Below are the code and all the weights of a small trained network. Each question names an input and a target symbol and asks about switching units off, where a switched-off unit gives its printed mean instead of its output.

import numpy as np


def w(rows, s, z=0):
    codes = np.array(rows[::2]) - 128.0
    scale = np.full(codes.shape[1], s)
    scale[-1] = z or s
    return codes * scale


def norm(h):
    return h / np.sqrt((h * h).mean(-1, keepdims=True) + 1e-5)


def softmax(a):
    e = np.exp(a - a.max(-1, keepdims=True))
    return e / e.sum(-1, keepdims=True)


def log_softmax(a):
    a = a - a.max(-1, keepdims=True)
    return a - np.log(np.exp(a).sum(-1, keepdims=True))


def net(x, mask):
    ids = ['ΓΔΞΠΣητφ'.index(c) for c in x.split()]
    T = len(ids)
    res = E[ids] + P[:T]
    u = 0
    for l in range(3):
        r = norm(res)
        for j in range(2):
            rows = slice(2 * j, 2 * j + 2)
            q, k, v = (r @ M[l][rows].T for M in (Q, K, V))
            z = softmax(np.where(np.tri(T) > 0, q @ k.T / 2**0.5, -1e9)) @ v
            o = O[l][rows]
            res = res + np.where(mask[u + j], z, o[:, -1]) @ o[:, :-1]
        u += 2
    return log_softmax(norm(res)[-1] @ U[:, :-1].T + U[:, -1])


Q, K, V, O = {}, {}, {}, {}
E = w([
[85,24,111,173,66],'Γ',
[108,106,84,103,113],'Δ',
[95,133,144,146,177],'Ξ',
[158,91,115,121,119],'Π',
[128,96,164,247,148],'Σ',
[153,107,97,154,144],'η',
[123,125,113,127,168],'τ',
[172,41,116,89,130],'φ',
],0.0012)
P = w([
[158,143,88,102,108],'0',
[148,3,3,166,153],'1',
[96,165,183,117,168],'2',
[172,64,35,151,142],'3',
[147,185,159,112,104],'4',
[49,53,165,133,151],'5',
[119,162,158,145,173],'6',
[121,77,27,113,67],'7',
],0.0017)
Q[0] = w([
[125,231,206,139,182],'0.h0',
[1,131,252,94,137],'0.h0',
[192,138,187,69,111],'0.h1',
[210,138,125,59,132],'0.h1',
],0.0062)
K[0] = w([
[73,44,73,128,139],'0.h0',
[70,92,146,125,253],'0.h0',
[148,147,154,55,128],'0.h1',
[193,169,120,68,174],'0.h1',
],0.007)
V[0] = w([
[5,81,89,110,101],'0.h0',
[160,68,175,35,88],'0.h0',
[136,102,169,144,155],'0.h1',
[145,160,155,11,153],'0.h1',
],0.0031)
O[0] = w([
[137,132,58,70,28,134],'0.h0',
[255,92,229,68,127,165],'0.h0',
[140,99,163,109,141,101],'0.h1',
[56,139,103,165,207,2],'0.h1',
],0.0034,0.00085)
Q[1] = w([
[13,35,23,201,194],'1.h0',
[4,39,184,117,76],'1.h0',
[190,184,100,137,122],'1.h1',
[36,51,114,135,169],'1.h1',
],0.0039)
K[1] = w([
[130,254,146,160,168],'1.h0',
[36,174,243,118,112],'1.h0',
[186,100,146,128,79],'1.h1',
[65,141,80,136,130],'1.h1',
],0.0055)
V[1] = w([
[163,174,53,66,211],'1.h0',
[76,254,188,78,140],'1.h0',
[149,150,146,112,125],'1.h1',
[85,117,108,122,155],'1.h1',
],0.0024)
O[1] = w([
[189,251,203,158,71,194],'1.h0',
[233,145,65,177,124,6],'1.h0',
[98,90,100,139,125,114],'1.h1',
[172,102,142,120,124,126],'1.h1',
],0.0028,0.0015)
Q[2] = w([
[98,184,179,71,112],'2.h0',
[207,42,73,194,148],'2.h0',
[36,108,227,96,143],'2.h1',
[166,3,119,184,122],'2.h1',
],0.0061)
K[2] = w([
[137,154,193,173,111],'2.h0',
[135,102,49,78,180],'2.h0',
[77,18,255,124,210],'2.h1',
[123,254,143,71,178],'2.h1',
],0.0056)
V[2] = w([
[130,59,163,211,25],'2.h0',
[120,23,151,145,156],'2.h0',
[78,149,167,146,207],'2.h1',
[131,87,135,81,251],'2.h1',
],0.0023)
O[2] = w([
[159,253,166,181,159,253],'2.h0',
[77,172,185,136,119,186],'2.h0',
[154,110,107,163,141,57],'2.h1',
[203,138,75,99,168,64],'2.h1',
],0.0038,0.00056)
U = w([
[96,79,180,97,3,61],'Γ',
[91,180,68,13,52,201],'Δ',
[28,68,25,155,205,117],'Ξ',
[222,74,168,85,153,5],'Π',
[57,228,215,228,188,169],'Σ',
[213,171,107,206,104,79],'η',
[165,130,27,169,136,123],'τ',
[170,105,206,74,237,217],'φ',
],0.0059,0.0017)

Each question gives the input, a string of symbols that net reads in full, and the target symbol t.
The units are the heads (2 rows each of Q, K, V and O). Each row of codes is followed by its name. A weight is (code - 128) times the scale printed after its matrix; where a second scale follows, it is the last column's (O and U).
mask holds one flag per head, layer by layer. A switched-off head (its flag False) gives its mean, the last column of its rows in O, instead of its output. The means were averaged over made-up inputs and are rounded, as every weight is.
A unit's drop is (log p(t) with every unit on - log p(t) with that unit switched off) / (log p(t) with every unit on - log p(t) with every unit switched off).
The circuit of an input: a set's keep is (log p(t) with only the set's units on - log p(t) with every unit switched off) / (log p(t) with every unit on - log p(t) with every unit switched off). Starting from all 6 units, units are removed one at a time, each time the one whose removal leaves the highest keep (on an exact tie, the one counted first), for as long as the keep stays at least 0.8.
circuit, biggest first: the units of the circuit, biggest drop first
unit that matters most: the unit with the biggest drop
heads that matter: for each layer, one digit per head in row order, 1 if its drop is at least 0.15 and else 0, layers parted by /
drop of u: that unit's drop, to one decimal
input η τ Γ Π, target Σ: unit that matters most	1.h0
input η φ φ φ, target Σ: circuit, biggest first	(1.h0, 2.h0, 0.h0)
input Γ Σ Σ φ Π Σ, target Ξ: heads that matter	10 / 10 / 00
input φ Ξ Δ φ Δ τ, target Γ: heads that matter	11 / 10 / 00
input Ξ φ Δ Π τ η Δ φ, target η: circuit, biggest first	(1.h0, 0.h1, 0.h0)
input η Ξ Δ η, target Σ: circuit, biggest first	(1.h0, 2.h0)
input Δ Γ Π Π, target Γ: heads that matter	10 / 10 / 01
input Δ φ Δ Δ, target Γ: heads that matter	10 / 10 / 01
input Ξ Γ φ Δ Π Σ Ξ τ, target φ: heads that matter	10 / 00 / 00
input φ τ φ Δ, target Π: heads that matter	10 / 00 / 01
input Δ φ τ Δ τ η Δ η, target η: circuit, biggest first	(1.h0, 0.h0)
input Σ Σ Ξ φ Σ Γ Σ φ, target Ξ: heads that matter	10 / 10 / 00
input η φ φ Γ, target Σ: heads that matter	10 / 10 / 10
input η Σ φ Δ Σ Σ Δ Ξ, target Ξ: heads that matter	10 / 10 / 00
input η Γ Π Δ Δ τ η, target Δ: heads that matter	10 / 00 / 10
input Δ Σ η η Σ Δ τ τ, target Ξ: unit that matters most	0.h0
input τ Π φ η φ Σ Δ φ, target Π: heads that matter	10 / 00 / 00
input Σ Ξ Γ η τ τ τ Σ, target Σ: heads that matter	10 / 00 / 10
input Δ φ τ Δ τ η Σ φ, target η: circuit, biggest first	(1.h0, 0.h0, 0.h1)
input Π Σ Ξ Σ τ Δ Γ τ, target Σ: circuit, biggest first	(0.h0)
input η τ φ Δ η Ξ Δ, target Δ: heads that matter	10 / 00 / 00
input τ φ Γ Σ η η Σ φ, target Σ: circuit, biggest first	(0.h0, 2.h0)
input Δ Σ φ Ξ, target Γ: heads that matter	11 / 00 / 00
input η φ η τ, target Σ: heads that matter	00 / 10 / 10
input Δ τ Γ φ, target Γ: circuit, biggest first	(2.h1, 1.h0, 0.h1)
input η τ Γ Σ, target Σ: circuit, biggest first	(1.h0, 2.h0)
input Δ Σ Ξ Ξ η φ Δ Δ, target Σ: circuit, biggest first	(0.h0)
input Γ Δ Σ Δ Σ φ Σ Π, target Ξ: drop of 0.h0	0.9
input τ Γ η Δ, target η: drop of 2.h1	0.1
